Here is a tiny trained network, its code and every weight. The questions are about switching its units off for an input and a target symbol, where a switched-off unit gives its printed mean instead of its output.

import numpy as np


def w(rows, s, z=0):
    codes = np.array(rows[::2]) - 128.0
    scale = np.full(codes.shape[1], s)
    scale[-1] = z or s
    return codes * scale


def f(y):
    return np.maximum(y, 0)


def softmax(a):
    e = np.exp(a - a.max(-1, keepdims=True))
    return e / e.sum(-1, keepdims=True)


def log_softmax(a):
    a = a - a.max(-1, keepdims=True)
    return a - np.log(np.exp(a).sum(-1, keepdims=True))


def net(x, mask):
    ids = ['ΔΘΞβεηπσφ'.index(c) for c in x.split()]
    T = len(ids)
    res = E[ids] + P[:T]
    u = 0
    for l in range(2):
        r = res
        for j in range(2):
            rows = slice(2 * j, 2 * j + 2)
            q, k, v = (r @ M[l][rows].T for M in (Q, K, V))
            z = softmax(np.where(np.tri(T) > 0, q @ k.T / 2**0.5, -1e9)) @ v
            o = O[l][rows]
            res = res + np.where(mask[u + j], z, o[:, -1]) @ o[:, :-1]
        u += 2
        y = f(res @ A[l][:, :-1].T + A[l][:, -1])
        res = res + np.where(mask[u : u + 4], y, B[l][:, -1]) @ B[l][:, :-1]
        u += 4
    return log_softmax(res[-1] @ U[:, :-1].T + U[:, -1])


Q, K, V, O, A, B = {}, {}, {}, {}, {}, {}
E = w([
[156,104,97,177,58,124,104,122,137],'Δ',
[150,70,87,79,156,89,99,131,168],'Θ',
[185,99,106,119,131,104,95,103,144],'Ξ',
[113,61,101,150,55,137,125,182,174],'β',
[138,94,109,118,85,207,179,71,99],'ε',
[90,130,144,91,137,82,161,39,148],'η',
[109,146,119,124,53,7,154,113,100],'π',
[141,188,65,162,232,145,189,133,130],'σ',
[133,172,145,101,161,175,172,201,82],'φ',
],0.021)
P = w([
[169,254,57,92,108,141,68,162,190],'0',
[187,92,116,52,126,97,189,108,183],'1',
[192,112,116,107,118,123,211,138,154],'2',
[191,62,129,111,131,107,175,136,149],'3',
[155,71,125,106,148,126,187,131,122],'4',
[160,57,134,139,150,120,176,141,105],'5',
[153,47,125,133,190,119,154,150,96],'6',
[132,53,114,141,201,116,143,140,70],'7',
[135,71,125,237,159,121,125,191,51],'8',
[117,38,137,201,175,134,131,166,43],'9',
[122,20,118,211,239,128,109,178,36],'10',
],0.0092)
Q[0] = w([
[121,87,150,97,97,161,45,104,134],'L0H1',
[136,29,129,139,112,88,188,91,109],'L0H1',
[112,47,130,146,146,111,132,113,96],'L0H2',
[116,194,198,49,47,163,3,116,130],'L0H2',
],0.026)
K[0] = w([
[69,81,101,106,81,165,163,53,110],'L0H1',
[37,94,151,195,195,89,124,143,7],'L0H1',
[82,66,110,172,149,107,114,95,104],'L0H2',
[182,173,64,67,36,125,147,73,252],'L0H2',
],0.021)
V[0] = w([
[160,141,171,168,135,251,76,21,108],'L0H1',
[131,45,6,123,94,167,155,196,90],'L0H1',
[56,120,48,194,171,132,170,100,211],'L0H2',
[115,75,94,152,64,103,88,47,140],'L0H2',
],0.015)
O[0] = w([
[166,68,203,72,2,180,101,111,161,63],'L0H1',
[206,160,110,119,147,127,208,212,165,182],'L0H1',
[223,159,50,131,84,58,137,59,100,174],'L0H2',
[136,162,61,88,150,232,146,137,52,3],'L0H2',
],0.0086,0.021)
A[0] = w([
[136,7,91,129,107,122,98,185,82,117],'L0N1',
[146,162,200,105,171,150,146,146,101,116],'L0N2',
[152,67,136,184,132,165,172,81,113,253],'L0N3',
[172,77,151,100,88,92,153,143,125,131],'L0N4',
],0.015,0.0033)
B[0] = w([
[125,196,129,91,118,112,203,9,122,159],'L0N1',
[120,93,44,210,101,61,133,35,222,163],'L0N2',
[123,143,115,109,177,25,112,88,210,185],'L0N3',
[98,170,83,181,253,176,166,143,163,251],'L0N4',
],0.0061,0.019)
Q[1] = w([
[109,89,116,105,159,101,154,96,155],'L1H1',
[100,103,2,153,209,44,218,37,206],'L1H1',
[95,110,78,116,161,83,220,94,189],'L1H2',
[97,90,63,141,171,91,246,41,246],'L1H2',
],0.035)
K[1] = w([
[142,194,72,119,134,162,131,202,136],'L1H1',
[117,248,125,101,68,136,3,154,182],'L1H1',
[79,244,141,110,104,133,103,152,147],'L1H2',
[132,225,93,104,80,143,10,196,176],'L1H2',
],0.027)
V[1] = w([
[47,219,77,133,126,83,25,157,78],'L1H1',
[117,201,101,183,19,233,127,97,88],'L1H1',
[152,34,144,31,206,159,30,171,98],'L1H2',
[73,170,158,255,48,170,167,216,101],'L1H2',
],0.012)
O[1] = w([
[176,25,131,84,232,119,175,166,78,163],'L1H1',
[50,66,67,3,61,128,149,185,235,90],'L1H1',
[118,164,70,132,206,152,65,190,216,3],'L1H2',
[173,243,205,31,127,60,197,159,163,98],'L1H2',
],0.0073,0.039)
A[1] = w([
[161,2,80,81,117,144,115,187,91,28],'L1N1',
[166,109,166,206,166,196,158,103,81,1],'L1N2',
[152,225,31,86,232,179,32,196,192,81],'L1N3',
[237,48,158,26,100,116,136,241,59,28],'L1N4',
],0.0097,0.0019)
B[1] = w([
[204,193,170,120,70,105,2,211,92,166],'L1N1',
[82,168,115,25,109,173,93,135,187,255],'L1N2',
[99,123,222,135,112,99,148,143,135,138],'L1N3',
[43,155,109,238,61,220,225,70,117,179],'L1N4',
],0.007,0.055)
U = w([
[114,146,53,88,137,185,182,164,167,124],'Δ',
[12,184,4,167,227,172,124,154,92,111],'Θ',
[60,106,166,234,175,151,128,137,164,254],'Ξ',
[181,123,15,217,151,102,180,83,123,169],'β',
[65,182,50,211,98,156,118,122,155,2],'ε',
[146,123,84,176,124,148,115,160,113,115],'η',
[99,147,70,211,151,182,179,150,102,63],'π',
[78,93,85,128,119,154,118,71,75,164],'σ',
[107,212,111,168,165,149,109,128,127,47],'φ',
],0.0027,0.0044)

Each question gives the input, a string of symbols that net reads in full, and the target symbol t.
The units are the heads (2 rows each of Q, K, V and O) and the neurons (one row each of A and B). Each row of codes is followed by its name. A weight is (code - 128) times the scale printed after its matrix; where a second scale follows, it is the last column's (O, A, B and U).
mask holds one flag per unit, layer by layer, with each layer's heads first. A switched-off unit (its flag False) gives its mean, the last column of its rows in O or B, instead of its output. The means were averaged over made-up inputs and are rounded, as every weight is.
A unit's drop is (log p(t) with every unit on - log p(t) with that unit switched off) / (log p(t) with every unit on - log p(t) with every unit switched off).
The circuit of an input: a set's keep is (log p(t) with only the set's units on - log p(t) with every unit switched off) / (log p(t) with every unit on - log p(t) with every unit switched off). Starting from all 12 units, units are removed one at a time, each time the one whose removal leaves the highest keep (on an exact tie, the one counted first), for as long as the keep stays at least 0.8.
units of the circuit, in order: the units of the circuit, biggest drop first
k most important neurons: the k neurons with the biggest drops, biggest first
heads that matter: for each layer, one digit per head in row order, 1 if its drop is at least 0.15 and else 0, layers parted by /
input β η ε σ ε Δ σ σ, target β: units of the circuit, in order => [L0H2, L1N2]
input φ ε φ η β π Δ, target Θ: heads that matter => 11 / 00
input π σ β π π σ σ π Θ Ξ Θ, target Θ: units of the circuit, in order => [L0H1]
input ε φ Ξ η ε η, target ε: units of the circuit, in order => [L1H1, L0H1]
input π σ π η η β φ, target π: heads that matter => 10 / 11
input Θ φ ε η β ε β, target Δ: heads that matter => 11 / 00
input σ π φ, target σ: units of the circuit, in order => [L1H2, L0H2]
input σ η π σ π η, target σ: units of the circuit, in order => [L1H2, L0H2]
input η β σ σ ε ε β ε, target η: 2 most important neurons => [L1N1, L1N2]
input Δ π Ξ Θ σ Θ η η φ Δ, target Δ: heads that matter => 11 / 11
input π σ π β ε σ η σ, target π: heads that matter => 10 / 10
input σ η β η Δ φ σ Δ π, target σ: 2 most important neurons => [L1N2, L0N4]
input φ σ π, target φ: units of the circuit, in order => [L1H1, L0H2, L1N2]
input η σ φ σ, target η: 2 most important neurons => [L1N1, L0N4]
input β σ Θ σ Θ, target β: units of the circuit, in order => [L0H2, L1N2]
input ε η ε ε Δ Θ, target ε: heads that matter => 10 / 10
input π σ φ σ, target Ξ: units of the circuit, in order => [L0H2]
input Θ η η ε π π σ Δ φ ε, target Θ: units of the circuit, in order => [L1H2, L1N2, L1H1]
input β σ ε π σ Θ σ ε, target β: 2 most important neurons => [L1N2, L0N3]
input σ β β, target σ: 2 most important neurons => [L1N2, L1N4]
input Δ β φ σ η, target Δ: units of the circuit, in order => [L1H1, L0H2, L0N3]
input φ Θ φ β σ Ξ ε, target φ: heads that matter => 01 / 11
input Δ Δ φ η σ σ Ξ φ, target Δ: 4 most important neurons => [L0N3, L1N4, L0N2, L0N4]
input β Ξ π, target Θ: heads that matter => 11 / 00
input π π φ σ Ξ η, target π: most important neuron => [L1N4]
input φ σ Ξ σ, target φ: 2 most important neurons => [L1N2, L1N4]
